Here is a tiny trained network, its code and every weight. The questions are about switching its units off for an input and a target symbol, where a switched-off unit gives its printed mean instead of its output.

import numpy as np


def w(rows, s, z=0):
    codes = np.array(rows[::2]) - 128.0
    scale = np.full(codes.shape[1], s)
    scale[-1] = z or s
    return codes * scale


def norm(h):
    return h / np.sqrt((h * h).mean(-1, keepdims=True) + 1e-5)


def f(y):
    return np.maximum(y, 0)


def softmax(a):
    e = np.exp(a - a.max(-1, keepdims=True))
    return e / e.sum(-1, keepdims=True)


def log_softmax(a):
    a = a - a.max(-1, keepdims=True)
    return a - np.log(np.exp(a).sum(-1, keepdims=True))


def net(x, mask):
    ids = ['αβγδεζθλμξπστφω'.index(c) for c in x.split()]
    T = len(ids)
    res = E[ids] + P[:T]
    u = 0
    for l in range(2):
        r = norm(res)
        for j in range(2):
            rows = slice(2 * j, 2 * j + 2)
            q, k, v = (r @ M[l][rows].T for M in (Q, K, V))
            z = softmax(np.where(np.tri(T) > 0, q @ k.T / 2**0.5, -1e9)) @ v
            o = O[l][rows]
            res = res + np.where(mask[u + j], z, o[:, -1]) @ o[:, :-1]
        u += 2
        y = f(norm(res) @ A[l][:, :-1].T + A[l][:, -1])
        res = res + np.where(mask[u : u + 8], y, B[l][:, -1]) @ B[l][:, :-1]
        u += 8
    return log_softmax(norm(res)[-1] @ U[:, :-1].T + U[:, -1])


Q, K, V, O, A, B = {}, {}, {}, {}, {}, {}
E = w([
[133,160,178,82,126,190,159,163,183,111,139],'α',
[92,102,148,83,148,59,165,62,135,179,125],'β',
[203,123,194,93,159,118,98,174,161,139,139],'γ',
[79,175,96,160,128,94,119,103,200,103,224],'δ',
[130,187,149,132,49,119,52,6,118,164,176],'ε',
[139,110,218,38,107,119,130,96,169,161,124],'ζ',
[106,222,84,132,201,100,165,126,140,62,104],'θ',
[196,110,89,209,114,205,85,129,127,69,111],'λ',
[253,123,117,138,122,38,90,115,147,49,154],'μ',
[148,173,84,60,90,126,96,89,121,110,104],'ξ',
[23,134,94,123,166,222,184,156,91,148,22],'π',
[151,167,163,131,112,125,142,193,43,132,127],'σ',
[137,34,228,186,155,136,146,132,162,8,84],'τ',
[199,119,117,133,90,133,66,127,153,137,190],'φ',
[136,76,131,184,112,148,99,96,125,192,138],'ω',
],0.026)
P = w([
[159,200,217,216,82,124,215,159,168,154,87],'0',
[10,83,207,83,39,177,70,83,122,3,119],'1',
[158,213,165,171,150,144,183,139,119,174,145],'2',
[50,117,170,66,128,152,36,166,122,90,44],'3',
[170,181,119,130,191,140,201,130,101,183,166],'4',
[46,87,85,79,189,158,37,162,103,165,15],'5',
[196,153,76,112,223,148,206,96,75,191,194],'6',
],0.013)
Q[0] = w([
[109,124,129,100,89,108,114,130,134,167,133],'L0H1',
[84,84,136,140,149,127,91,125,126,85,107],'L0H1',
[93,8,171,177,138,104,172,161,146,70,137],'L0H2',
[130,115,80,99,78,114,92,82,223,104,88],'L0H2',
],0.016)
K[0] = w([
[114,141,143,112,74,116,124,126,121,165,136],'L0H1',
[108,134,144,157,73,91,148,184,93,109,105],'L0H1',
[32,1,157,166,171,125,96,174,68,16,189],'L0H2',
[77,124,100,107,100,144,33,117,212,95,50],'L0H2',
],0.013)
V[0] = w([
[155,158,57,177,159,205,122,69,253,63,95],'L0H1',
[103,187,107,199,129,122,163,140,30,49,91],'L0H1',
[165,231,97,199,105,58,176,167,241,234,120],'L0H2',
[220,200,153,168,177,140,197,114,103,181,118],'L0H2',
],0.0054)
O[0] = w([
[90,98,66,184,69,115,139,245,84,74,113,67],'L0H1',
[166,161,88,190,165,164,255,127,159,89,8,207],'L0H1',
[96,78,112,207,200,53,89,180,139,177,170,201],'L0H2',
[172,88,96,174,164,100,128,203,202,116,172,253],'L0H2',
],0.0083,0.0049)
A[0] = w([
[115,109,84,100,120,108,29,162,186,65,91,177],'L0N1',
[84,120,197,62,117,155,134,140,84,154,133,100],'L0N2',
[113,134,91,119,57,123,170,178,122,77,180,147],'L0N3',
[158,175,101,166,151,105,120,140,94,183,152,170],'L0N4',
[147,116,127,151,78,172,117,158,148,186,145,74],'L0N5',
[127,141,104,93,129,128,62,72,253,130,36,53],'L0N6',
[55,75,130,108,89,71,82,180,123,127,60,137],'L0N7',
[84,115,41,81,82,119,93,87,144,105,54,254],'L0N8',
],0.013,0.0064)
B[0] = w([
[149,101,163,156,193,115,93,113,64,135,190,193],'L0N1',
[163,144,192,131,149,153,137,123,131,133,160,162],'L0N2',
[121,171,129,128,143,147,85,106,160,123,175,168],'L0N3',
[139,99,105,100,74,139,159,103,167,149,103,248],'L0N4',
[96,125,136,90,122,142,88,141,134,129,77,149],'L0N5',
[8,117,192,113,210,138,43,101,117,109,155,190],'L0N6',
[152,188,180,102,191,155,116,109,107,106,191,152],'L0N7',
[162,131,136,171,209,92,108,154,114,131,177,210],'L0N8',
],0.018,0.012)
Q[1] = w([
[123,112,96,72,113,152,143,128,112,88,32],'L1H1',
[99,183,95,84,207,77,5,113,149,133,104],'L1H1',
[82,113,87,111,152,112,101,22,35,77,196],'L1H2',
[114,119,131,177,127,240,146,48,110,221,121],'L1H2',
],0.012)
K[1] = w([
[114,115,96,170,142,67,143,78,145,132,66],'L1H1',
[154,143,173,211,23,101,200,125,133,70,220],'L1H1',
[100,110,25,154,181,55,45,43,110,15,167],'L1H2',
[111,115,8,1,104,195,153,128,82,211,177],'L1H2',
],0.009)
V[1] = w([
[91,93,117,119,185,250,172,153,155,148,139],'L1H1',
[162,173,109,91,101,156,173,171,85,171,164],'L1H1',
[93,158,143,123,147,193,142,153,113,159,108],'L1H2',
[137,153,123,54,94,184,133,119,111,145,98],'L1H2',
],0.012)
O[1] = w([
[50,170,161,100,147,166,124,163,137,156,46,164],'L1H1',
[88,179,122,123,63,84,132,255,105,172,131,149],'L1H1',
[190,80,121,164,117,97,84,77,121,102,172,112],'L1H2',
[104,108,177,219,132,51,104,166,168,100,121,2],'L1H2',
],0.0086,0.0054)
A[1] = w([
[174,111,171,124,121,173,140,132,115,159,95,146],'L1N1',
[116,144,144,160,30,106,224,184,52,133,171,51],'L1N2',
[23,178,165,21,93,211,92,71,56,76,123,38],'L1N3',
[158,143,127,180,65,87,62,60,108,128,154,163],'L1N4',
[135,192,123,42,201,98,115,128,77,116,142,217],'L1N5',
[92,165,204,85,218,130,44,117,38,95,202,108],'L1N6',
[142,120,146,153,45,117,218,139,82,128,142,116],'L1N7',
[64,236,134,64,152,194,78,77,2,81,220,1],'L1N8',
],0.015,0.0078)
B[1] = w([
[99,108,106,123,168,133,122,108,101,111,153,159],'L1N1',
[168,150,195,199,56,80,77,184,161,201,123,139],'L1N2',
[252,132,91,159,104,137,108,117,154,154,145,162],'L1N3',
[97,138,103,86,119,130,162,154,82,98,117,152],'L1N4',
[174,105,171,155,86,123,120,132,169,153,145,211],'L1N5',
[139,187,149,119,105,164,113,47,86,137,132,253],'L1N6',
[126,174,165,112,102,103,89,133,110,117,97,142],'L1N7',
[223,127,52,71,131,158,92,103,205,157,84,206],'L1N8',
],0.022,0.026)
U = w([
[197,152,93,57,114,174,92,86,211,121,49,77],'α',
[94,142,179,164,139,129,85,69,49,145,214,169],'β',
[157,92,159,149,250,83,68,158,137,146,189,3],'γ',
[125,169,108,113,190,165,178,176,56,207,72,146],'δ',
[145,132,135,179,69,87,136,179,146,177,116,216],'ε',
[119,89,108,94,79,205,115,191,77,139,177,103],'ζ',
[119,80,180,141,105,153,170,114,180,39,110,246],'θ',
[85,149,103,189,98,145,154,112,169,110,227,115],'λ',
[146,98,82,249,103,191,108,153,115,109,148,59],'μ',
[104,150,108,77,80,122,200,96,100,133,82,172],'ξ',
[192,126,108,110,135,90,216,144,72,100,160,144],'π',
[119,146,183,78,113,198,140,182,227,92,124,36],'σ',
[88,35,105,176,75,145,108,85,164,139,85,136],'τ',
[105,121,148,102,147,25,189,48,162,163,100,81],'φ',
[158,183,91,155,164,102,197,129,200,110,78,54],'ω',
],0.011,0.0043)

Each question gives the input, a string of symbols that net reads in full, and the target symbol t.
The units are the heads (2 rows each of Q, K, V and O) and the neurons (one row each of A and B). Each row of codes is followed by its name. A weight is (code - 128) times the scale printed after its matrix; where a second scale follows, it is the last column's (O, A, B and U).
mask holds one flag per unit, layer by layer, with each layer's heads first. A switched-off unit (its flag False) gives its mean, the last column of its rows in O or B, instead of its output. The means were averaged over made-up inputs and are rounded, as every weight is.
A unit's drop is (log p(t) with every unit on - log p(t) with that unit switched off) / (log p(t) with every unit on - log p(t) with every unit switched off).
most important unit: the unit with the biggest drop
k most important neurons: the k neurons with the biggest drops, biggest first
k most important neurons of layer l: the k neurons of layer l with the biggest drops, biggest first
heads that matter: for each layer, one digit per head in row order, 1 if its drop is at least 0.15 and else 0, layers parted by /
input μ π μ ξ γ ξ, target β: most important unit -> L0N8
input σ σ σ φ γ σ δ, target λ: 4 most important neurons -> (L0N6; L1N8; L1N6; L0N4)
input ξ φ σ σ σ σ, target δ: heads that matter -> 11 / 10
input ε μ φ γ σ, target ε: 2 most important neurons of layer 1 -> (L1N6; L1N8)
input φ γ ξ σ α, target σ: 4 most important neurons -> (L0N6; L1N6; L1N8; L0N1)
input σ μ φ σ, target β: 3 most important neurons -> (L1N8; L0N6; L0N7)
input σ τ σ ξ γ σ σ, target ε: 3 most important neurons -> (L0N6; L0N8; L1N6)
input ω φ ξ λ σ σ, target β: 4 most important neurons of layer 0 -> (L0N6; L0N7; L0N4; L0N3)
input σ φ σ μ σ, target π: 2 most important neurons of layer 0 -> (L0N6; L0N4)
input φ ω μ σ μ, target ε: 2 most important neurons -> (L1N8; L1N6)
input σ ε σ, target ξ: heads that matter -> 10 / 11
input ξ σ ξ, target ε: 4 most important neurons of layer 0 -> (L0N6; L0N4; L0N1; L0N2)
input α σ σ σ, target γ: heads that matter -> 11 / 01
input σ α θ α τ μ β, target φ: 3 most important neurons -> (L1N8; L1N6; L0N6)
input δ μ μ σ ξ σ μ, target ε: 4 most important neurons -> (L0N6; L1N8; L1N6; L0N7)
input γ σ δ σ φ μ ε, target ξ: 3 most important neurons of layer 1 -> (L1N8; L1N4; L1N5)
input ξ σ ε σ μ, target π: 4 most important neurons -> (L0N6; L1N8; L0N4; L1N6)
input ξ μ δ σ θ μ, target β: 2 most important neurons of layer 0 -> (L0N1; L0N8)
input σ γ φ, target ζ: most important unit -> L1N8
input τ σ ξ μ μ, target π: 2 most important neurons of layer 0 -> (L0N6; L0N8)
input μ ξ π ξ ω μ, target β: 2 most important neurons of layer 0 -> (L0N8; L0N1)
input τ σ δ σ σ σ, target δ: most important unit -> L0H1
input ξ ξ σ ξ φ, target ζ: 3 most important neurons -> (L1N8; L1N6; L0N6)
input μ β τ, target θ: 3 most important neurons of layer 0 -> (L0N6; L0N1; L0N8)
input φ σ β ξ σ, target φ: 2 most important neurons -> (L1N8; L0N4)
input σ φ σ, target ζ: 3 most important neurons of layer 0 -> (L0N4; L0N8; L0N1)
input σ ω σ σ, target γ: 4 most important neurons -> (L1N6; L0N6; L1N8; L0N1)
input σ γ σ σ σ ξ π, target δ: most important neuron of layer 0 -> (L0N6)
